Here is a tiny trained network, its code and every weight. The questions are about switching its units off for an input and a target symbol, where a switched-off unit gives its printed mean instead of its output.

import numpy as np


def w(rows, s, z=0):
    codes = np.array(rows[::2]) - 128.0
    scale = np.full(codes.shape[1], s)
    scale[-1] = z or s
    return codes * scale


def f(y):
    return y / 2 * (1 + np.tanh(0.7978845608 * (y + 0.044715 * y**3)))


def softmax(a):
    e = np.exp(a - a.max(-1, keepdims=True))
    return e / e.sum(-1, keepdims=True)


def log_softmax(a):
    a = a - a.max(-1, keepdims=True)
    return a - np.log(np.exp(a).sum(-1, keepdims=True))


def net(x, mask):
    ids = ['βγζηλτφψω'.index(c) for c in x.split()]
    T = len(ids)
    res = E[ids] + P[:T]
    r = res
    for j in range(2):
        rows = slice(2 * j, 2 * j + 2)
        q, k, v = (r @ M[0][rows].T for M in (Q, K, V))
        z = softmax(np.where(np.tri(T) > 0, q @ k.T / 2**0.5, -1e9)) @ v
        o = O[0][rows]
        res = res + np.where(mask[j], z, o[:, -1]) @ o[:, :-1]
    y = f(res @ A[0][:, :-1].T + A[0][:, -1])
    res = res + np.where(mask[2:6], y, B[0][:, -1]) @ B[0][:, :-1]
    return log_softmax(res[-1] @ U[:, :-1].T + U[:, -1])


Q, K, V, O, A, B = {}, {}, {}, {}, {}, {}
E = w([
[100,82,134,91],'β',
[183,102,181,117],'γ',
[151,161,71,253],'ζ',
[71,106,143,187],'η',
[188,94,182,114],'λ',
[140,107,163,123],'τ',
[100,134,110,79],'φ',
[152,111,157,101],'ψ',
[148,109,102,56],'ω',
],0.014)
P = w([
[139,141,105,137],'0',
[160,222,6,100],'1',
[131,141,190,141],'2',
[91,74,85,178],'3',
[171,254,177,236],'4',
[159,159,178,134],'5',
[71,70,67,180],'6',
],0.012)
Q[0] = w([
[98,89,67,168],'H1',
[3,3,57,226],'H1',
[47,121,168,135],'H2',
[232,244,58,140],'H2',
],0.0069)
K[0] = w([
[116,199,141,211],'H1',
[113,103,2,232],'H1',
[120,129,54,42],'H2',
[197,181,191,79],'H2',
],0.0085)
V[0] = w([
[171,158,132,248],'H1',
[140,152,48,134],'H1',
[60,56,185,172],'H2',
[77,167,101,156],'H2',
],0.012)
O[0] = w([
[211,106,64,214,165],'H1',
[164,168,80,101,245],'H1',
[22,69,169,172,5],'H2',
[40,128,119,255,140],'H2',
],0.0091,0.0022)
A[0] = w([
[148,126,156,135,226],'N1',
[155,197,95,195,162],'N2',
[142,199,254,189,8],'N3',
[58,113,240,90,32],'N4',
],0.0089,0.0018)
B[0] = w([
[94,146,126,153,155],'N1',
[101,83,158,40,254],'N2',
[94,140,40,55,202],'N3',
[158,8,174,90,180],'N4',
],0.011,0.0051)
U = w([
[88,3,175,49,11],'β',
[221,50,60,196,60],'γ',
[45,172,90,121,195],'ζ',
[84,72,107,233,221],'η',
[151,129,188,221,253],'λ',
[206,88,196,171,135],'τ',
[156,101,167,152,115],'φ',
[191,104,177,180,96],'ψ',
[121,123,58,35,77],'ω',
],0.0071,0.0041)

Each question gives the input, a string of symbols that net reads in full, and the target symbol t.
The units are the heads (2 rows each of Q, K, V and O) and the neurons (one row each of A and B). Each row of codes is followed by its name. A weight is (code - 128) times the scale printed after its matrix; where a second scale follows, it is the last column's (O, A, B and U).
mask holds one flag per unit, heads first, then neurons. A switched-off unit (its flag False) gives its mean, the last column of its rows in O or B, instead of its output. The means were averaged over made-up inputs and are rounded, as every weight is.
A unit's drop is (log p(t) with every unit on - log p(t) with that unit switched off) / (log p(t) with every unit on - log p(t) with every unit switched off).
The circuit of an input: a set's keep is (log p(t) with only the set's units on - log p(t) with every unit switched off) / (log p(t) with every unit on - log p(t) with every unit switched off). Starting from all 6 units, units are removed one at a time, each time the one whose removal leaves the highest keep (on an exact tie, the one counted first), for as long as the keep stays at least 0.8.
units of the circuit, in order: the units of the circuit, biggest drop first
most important unit: the unit with the biggest drop
heads that matter: for each layer, one digit per head in row order, 1 if its drop is at least 0.15 and else 0, layers parted by /
drop of u: that unit's drop, to one decimal
input ζ ω β γ, target γ: units of the circuit, in order : (H1)
input φ η β η λ β ω, target η: heads that matter : 01
input τ φ η β τ, target ζ: heads that matter : 00
input τ φ ζ ψ, target γ: heads that matter : 10
input β φ ζ φ ω, target ω: heads that matter : 01
input β β φ φ ζ, target ω: units of the circuit, in order : (N2, N3)
input ω λ λ η η ω τ, target η: units of the circuit, in order : (H2, H1)
input ω γ ζ ψ β, target ω: units of the circuit, in order : (N3, N2)
input η β ω β, target η: heads that matter : 01
input τ ω γ ω β, target ω: drop of N3 : 0.7
input γ ω β ω φ ζ φ, target γ: drop of H1 : 0.8
input τ ψ ω φ η, target ω: drop of N3 : 0.5
input γ ζ ψ β, target γ: drop of H1 : 0.9
input η τ τ β, target η: most important unit : H2
